The rows lie along a hidden order. The number after each row says roughly how far along it the row is, from 0 to 15. A new part has a new order.
[  4  -1   2   5   0  21   3   5   3   3 -16   3   4   0  -8   0   2   0
   0   0   0   1   1   3   2   3   5  -3   3] => 7
[ 20   2   1   3   2  44  -2   5  -2  -7 -18  -7   6  -1  -9   1   8  -1
  -1  -2   6   5   4   0   2   3   0 -11   9] => 3
[ 17   2   1   3   2  50  -2   6  -3  -9 -15  -6   6  -1  -8   1   9  -1
  -1  -2   6   5   4  -2   2   3  -1  -8   8] => 2
[ 18   2   1   1   2  35  -2   4  -4  -8 -14  -7   6  -1  -9   1   8  -1
  -1  -2   5   4   4  -1   0   2  -1  -9   8] => 3
[ -3  -2   2   4   0   7   2   4   4   5 -16   6   3   0  -7  -1  -1   0
   0   2  -1   1   0   4   1   2   4  -1   1] => 8
[-12  -2   1   5  -1  -9   5   3   8  10 -10  10   1   1  -5   0  -4   0
   1   3  -4  -1  -1   5   1   0   6   3  -3] => 9
[ 20   3   1   0   3  45  -7   1  -2 -12   0 -13   4  -2  -5   1  13  -1
  -2  -3   5   5   5  -3   1   3  -4  -8   5] => 0
[  4  -1   2   5   0  17   2   5   2   3 -15   3   4   0  -8  -2   2   0
   0   1   0   2   1   3   3   3   4  -3   3] => 7
[-15  -2   2   4   0 -12   4   3   7   9  -7  12   1   0  -6  -1  -5   1
   1   3  -5  -1  -2   5   1   1   6   4  -3] => 9
[ -2  -2   2   6   0   4   4   4   6   7 -14   7   4   0  -7   0  -1   0
   0   2  -1   1   0   5   2   1   5   0   0] => 8
[ 16   0   2   4   1  35   1   6  -1  -3 -19  -3   6  -1  -9   1   6  -1
   0   0   2   4   3   1   2   3   2  -7   7] => 5
[ 19   2   2   3   2  45  -1   4  -3  -8  -6  -9   6  -1  -9   1   9  -1
  -1  -2   5   5   5  -2   3   2   0 -11   8] => 3
[ 24   0   2   6   2  49   0   8  -1  -7 -29  -7   9  -1 -12   3   9  -1
  -1  -3  10   6   4   1   6   4  -1 -14  11] => 3
[ 17   3   1   1   2  50  -4   3  -2 -11  -9  -9   5  -2  -8   1  11  -1
  -1  -2   5   5   4  -2   1   3  -2 -12   6] => 1
[ 17   2   1   2   1  35   0   5  -2  -4 -13  -4   6  -1  -7   0   6  -1
   0  -1   2   4   4   0   0   2   1  -6   7] => 4
[  3  -6   2  15   0   2  10  10  12  13 -43  11   5   2 -11   5  -5   0
   0   0   9   1  -1  11  10   2   6   1  -1] => 10
[ 19   0   1   4   1  34   1   6  -4  -4 -21  -4   6  -1  -9   1   7  -1
   0  -1   3   4   4   0   2   3   2  -8   8] => 5
[ -8  -5   2   5  -2 -29   9   5   9  15 -21  17   2   2  -5   0 -11  -1
   2   4  -6  -3  -4   9   2  -1   9   7  -4] => 15
[-24   0   1  -2  -1 -24   2  -2   6   8  11  13  -3   0   1  -4  -7   0
   1   5 -15  -2  -4   2  -5  -2   6   8  -7] => 10
[  8   1   1   2   0  22   1   3  -1  -1 -10  -1   4  -1  -6   0   4  -1
   0   1  -2   3   2   0  -1   2   3  -5   5] => 5
[-15  -4   1   1  -2 -39  10   2   6  16  -7  18   1   2  -1  -2 -13  -1
   3   6 -14  -5  -5   6  -1  -2  11  10  -1] => 15
[-22  -1   1  -1  -1 -26   4  -1   8  10   3  11  -2   1   0  -3  -9   0
   1   5 -15  -3  -4   3  -2  -2   9   8  -7] => 11
[ 11   1   2   4   1  23   1   5  -1  -3 -16  -1   6  -1  -9   1   4  -1
   0   0   1   3   3   3   1   3   3  -6   7] => 5
[-15  -2   1   2  -1 -14   4   2   7  10  -2  11   0   0  -4  -2  -6   0
   1   3  -8  -1  -2   6   0   0   7   5  -4] => 9
[ 19  -2   2  11   1  39   5  11   3   2 -39  -1   8   0 -14   3   4   0
   0  -1  10   4   3   6   7   5   3  -9   8] => 6
[  2  -1   2   5   1  13   2   5   3   5 -15   4   4   0  -8   0   1   0
   0   2  -2   2   3   3   2   2   5  -3   2] => 7
[-14  -1   1   2   0 -18   2   1   6   8  -2  10  -1   0  -4  -2  -4   0
   1   4  -9  -1  -2   4  -1   0   8   5  -4] => 9
[-10   0   2   1   0  -4   1   0   3   5   2   8   0   0  -3  -3  -2   0
   1   4  -9   1  -1   2  -2   0   4   2  -2] => 8
[ 21   2   1   4   2  42  -2   6  -1  -9 -18  -8   7  -1  -9   2   9  -1
  -1  -2   8   5   4   0   3   4  -1 -12   8] => 2
[ -9  -3   2   6   0  -9   4   4   7   9 -12   9   3   0  -6   1  -4   1
   1   2  -2   0  -1   6   3   1   6   2  -1] => 9
[ -1  -1   2   6   0   8   3   4   4   5 -17   4   3   0  -8   0   0   0
   0   2  -1   2   0   4   2   3   5  -1   1] => 7
[-13  -2   2   5   0  -6   4   3   7  10  -9  10  -1   0  -5   0  -4   1
   0   3  -5   0  -1   5   1   0   6   3  -3] => 9
[  9   0   2   5   1  20   2   6   0   1 -16   2   4   0  -9   0   2   0
   0   1   1   3   2   1   1   3   4  -6   5] => 6
[-24  -2  -1   1  -1 -34   6   1   8  13  -3  16  -1   1  -1  -2 -11  -1
   1   5 -14  -7  -4   5  -1  -2  11   9  -6] => 13
[  4   0   2   4   0  18   2   5   1   1 -13   2   4  -1  -7   0   2   0
   0   1  -2   2   1   2   1   2   3  -3   3] => 6
[-11   5   1 -10   0  -2  -5  -6  -6  -3  30   3  -1  -2   5  -7   2  -1
   1   5 -19   0   1  -6 -11  -1   2   1   0] => 6
